Below is a small trained network, with its code and all its weights. Each question gives an input and a target symbol and asks what happens when units are switched off, that is, made to give their printed mean instead of their output.

import numpy as np


def w(rows, s, z=0):
    codes = np.array(rows[::2]) - 128.0
    scale = np.full(codes.shape[1], s)
    scale[-1] = z or s
    return codes * scale


def f(y):
    return np.maximum(y, 0)


def softmax(a):
    e = np.exp(a - a.max(-1, keepdims=True))
    return e / e.sum(-1, keepdims=True)


def log_softmax(a):
    a = a - a.max(-1, keepdims=True)
    return a - np.log(np.exp(a).sum(-1, keepdims=True))


def net(x, mask):
    ids = ['αβεζηθλμξπφψ'.index(c) for c in x.split()]
    T = len(ids)
    res = E[ids] + P[:T]
    u = 0
    for l in range(3):
        r = res
        for j in range(2):
            rows = slice(3 * j, 3 * j + 3)
            q, k, v = (r @ M[l][rows].T for M in (Q, K, V))
            z = softmax(np.where(np.tri(T) > 0, q @ k.T / 3**0.5, -1e9)) @ v
            o = O[l][rows]
            res = res + np.where(mask[u + j], z, o[:, -1]) @ o[:, :-1]
        u += 2
        y = f(res @ A[l][:, :-1].T + A[l][:, -1])
        res = res + np.where(mask[u : u + 4], y, B[l][:, -1]) @ B[l][:, :-1]
        u += 4
    return log_softmax(res[-1] @ U[:, :-1].T + U[:, -1])


Q, K, V, O, A, B = {}, {}, {}, {}, {}, {}
E = w([
[93,165,120],'α',
[153,160,118],'β',
[162,162,118],'ε',
[152,156,112],'ζ',
[117,143,110],'η',
[20,116,142],'θ',
[26,112,138],'λ',
[105,22,210],'μ',
[184,150,112],'ξ',
[68,77,160],'π',
[114,87,104],'φ',
[251,136,107],'ψ',
],0.014)
P = w([
[129,147,12],'0',
[150,195,175],'1',
[135,180,203],'2',
[113,164,184],'3',
[101,152,170],'4',
[96,138,142],'5',
[99,123,111],'6',
[110,95,55],'7',
[136,68,2],'8',
[153,69,1],'9',
[177,72,1],'10',
],0.0076)
Q[0] = w([
[105,104,28],'0.h0',
[150,180,203],'0.h0',
[179,176,137],'0.h0',
[92,53,83],'0.h1',
[148,244,110],'0.h1',
[152,60,105],'0.h1',
],0.011)
K[0] = w([
[103,65,94],'0.h0',
[196,239,169],'0.h0',
[173,207,74],'0.h0',
[192,149,70],'0.h1',
[167,86,184],'0.h1',
[179,247,130],'0.h1',
],0.011)
V[0] = w([
[172,99,2],'0.h0',
[65,211,164],'0.h0',
[196,133,107],'0.h0',
[192,68,43],'0.h1',
[162,36,192],'0.h1',
[198,162,200],'0.h1',
],0.005)
O[0] = w([
[71,5,172,17],'0.h0',
[225,172,144,198],'0.h0',
[70,179,149,37],'0.h0',
[104,172,254,49],'0.h1',
[143,231,83,2],'0.h1',
[11,138,73,109],'0.h1',
],0.0043,0.00089)
A[0] = w([
[168,123,209,118],'0.n0',
[167,149,38,253],'0.n1',
[61,116,172,165],'0.n2',
[15,117,2,194],'0.n3',
],0.0071,0.0018)
B[0] = w([
[72,139,200,156],'0.n0',
[190,238,168,231],'0.n1',
[254,62,110,176],'0.n2',
[98,201,230,254],'0.n3',
],0.0064,0.0043)
Q[1] = w([
[179,105,80],'1.h0',
[72,58,6],'1.h0',
[49,142,147],'1.h0',
[118,104,112],'1.h1',
[107,188,131],'1.h1',
[146,122,97],'1.h1',
],0.016)
K[1] = w([
[61,140,157],'1.h0',
[110,147,250],'1.h0',
[181,89,177],'1.h0',
[90,71,217],'1.h1',
[159,156,47],'1.h1',
[222,99,158],'1.h1',
],0.013)
V[1] = w([
[216,123,86],'1.h0',
[1,101,56],'1.h0',
[22,76,135],'1.h0',
[125,51,95],'1.h1',
[94,78,138],'1.h1',
[202,135,249],'1.h1',
],0.0072)
O[1] = w([
[137,121,47,132],'1.h0',
[188,126,208,13],'1.h0',
[99,188,254,42],'1.h0',
[166,144,89,24],'1.h1',
[195,233,85,70],'1.h1',
[86,159,20,252],'1.h1',
],0.0042,0.0037)
A[1] = w([
[140,116,125,6],'1.n0',
[150,120,10,73],'1.n1',
[48,2,36,125],'1.n2',
[35,35,180,54],'1.n3',
],0.0071,0.0019)
B[1] = w([
[93,239,146,128],'1.n0',
[73,139,238,208],'1.n1',
[97,21,180,250],'1.n2',
[172,88,253,238],'1.n3',
],0.0052,0.0022)
Q[2] = w([
[118,106,62],'2.h0',
[128,207,193],'2.h0',
[63,122,255],'2.h0',
[90,177,150],'2.h1',
[118,229,116],'2.h1',
[112,71,130],'2.h1',
],0.0096)
K[2] = w([
[199,137,78],'2.h0',
[18,124,108],'2.h0',
[71,47,169],'2.h0',
[100,102,60],'2.h1',
[100,7,139],'2.h1',
[91,255,103],'2.h1',
],0.0088)
V[2] = w([
[9,175,117],'2.h0',
[212,173,73],'2.h0',
[123,41,183],'2.h0',
[224,134,84],'2.h1',
[64,104,126],'2.h1',
[252,23,142],'2.h1',
],0.012)
O[2] = w([
[254,220,30,156],'2.h0',
[59,206,82,4],'2.h0',
[146,43,196,224],'2.h0',
[86,204,77,22],'2.h1',
[149,82,177,153],'2.h1',
[53,188,203,128],'2.h1',
],0.01,0.0038)
A[2] = w([
[126,2,181,13],'2.n0',
[227,63,79,44],'2.n1',
[154,167,24,35],'2.n2',
[54,107,60,254],'2.n3',
],0.0072,0.0074)
B[2] = w([
[84,254,94,252],'2.n0',
[166,197,102,177],'2.n1',
[76,232,93,150],'2.n2',
[49,9,127,172],'2.n3',
],0.0081,0.012)
U = w([
[170,227,107,97],'α',
[94,145,97,75],'β',
[71,154,83,99],'ε',
[99,128,103,71],'ζ',
[134,119,108,97],'η',
[230,97,160,130],'θ',
[227,82,162,139],'λ',
[104,174,214,103],'μ',
[87,106,106,100],'ξ',
[178,63,181,182],'π',
[173,2,166,253],'φ',
[38,16,106,173],'ψ',
],0.011)

Each question gives the input, a string of symbols that net reads in full, and the target symbol t.
The units are the heads (3 rows each of Q, K, V and O) and the neurons (one row each of A and B). Each row of codes is followed by its name. A weight is (code - 128) times the scale printed after its matrix; where a second scale follows, it is the last column's (O, A, B and U).
mask holds one flag per unit, layer by layer, with each layer's heads first. A switched-off unit (its flag False) gives its mean, the last column of its rows in O or B, instead of its output. The means were averaged over made-up inputs and are rounded, as every weight is.
A unit's drop is (log p(t) with every unit on - log p(t) with that unit switched off) / (log p(t) with every unit on - log p(t) with every unit switched off).
The circuit of an input: a set's keep is (log p(t) with only the set's units on - log p(t) with every unit switched off) / (log p(t) with every unit on - log p(t) with every unit switched off). Starting from the 12 units with the biggest drops (on a tie, the unit counted first), units are removed one at a time, each time the one whose removal leaves the highest keep (on an exact tie, the one counted first), for as long as the keep stays at least 0.8.
units of the circuit, in order: the units of the circuit, biggest drop first
k most important neurons: the k neurons with the biggest drops, biggest first
top k neurons in layer l: the k neurons of layer l with the biggest drops, biggest first
heads that matter: for each layer, one digit per head in row order, 1 if its drop is at least 0.15 and else 0, layers parted by /
input α ψ μ μ π ψ, target μ: heads that matter	01 / 00 / 11
input ψ ε α α α μ μ μ α ψ, target μ: units of the circuit, in order	2.h1, 0.n1, 2.h0
input ε μ μ α μ α θ μ α α, target μ: units of the circuit, in order	2.h1, 0.n3, 0.n1
input ε α α ε α ε α α ε, target α: units of the circuit, in order	2.h0
input λ μ μ μ μ λ φ α α μ η, target μ: heads that matter	01 / 00 / 01
input α α μ ψ α ε μ ψ μ η, target ψ: top 3 neurons in layer 2	2.n0, 2.n3, 2.n1
input μ φ λ, target φ: heads that matter	01 / 01 / 00
input ζ μ ψ μ, target ψ: heads that matter	01 / 11 / 01
input μ α μ ε α μ α α α ε, target α: heads that matter	01 / 00 / 10
input μ φ ξ α α μ ε ε ψ η, target ψ: units of the circuit, in order	2.n3, 2.h0
input μ ε ξ, target μ: heads that matter	10 / 00 / 11
input α α ε ξ β α φ, target φ: 2 most important neurons	2.n0, 0.n2
input ε α μ μ λ, target μ: heads that matter	01 / 10 / 11
input α α ψ ψ ε α λ φ α μ θ, target μ: 3 most important neurons	2.n0, 0.n3, 1.n2
input α π μ α π α μ ψ μ α ε, target μ: 2 most important neurons	0.n1, 1.n2
input ε ξ ε φ μ α λ ψ μ ε ζ, target μ: 2 most important neurons	0.n1, 1.n2
input θ ε α α α α α, target α: top neuron in layer 0	0.n3
input ε ε α, target ε: top 2 neurons in layer 2	2.n2, 2.n3
input α μ ψ μ ζ α ε μ ψ α μ, target ψ: heads that matter	00 / 01 / 11
input μ ξ α μ ε α α ε μ α θ, target μ: units of the circuit, in order	2.n0, 2.h0, 0.n3, 1.n3
input μ θ μ φ ε π β β β ψ α, target ψ: heads that matter	00 / 10 / 10
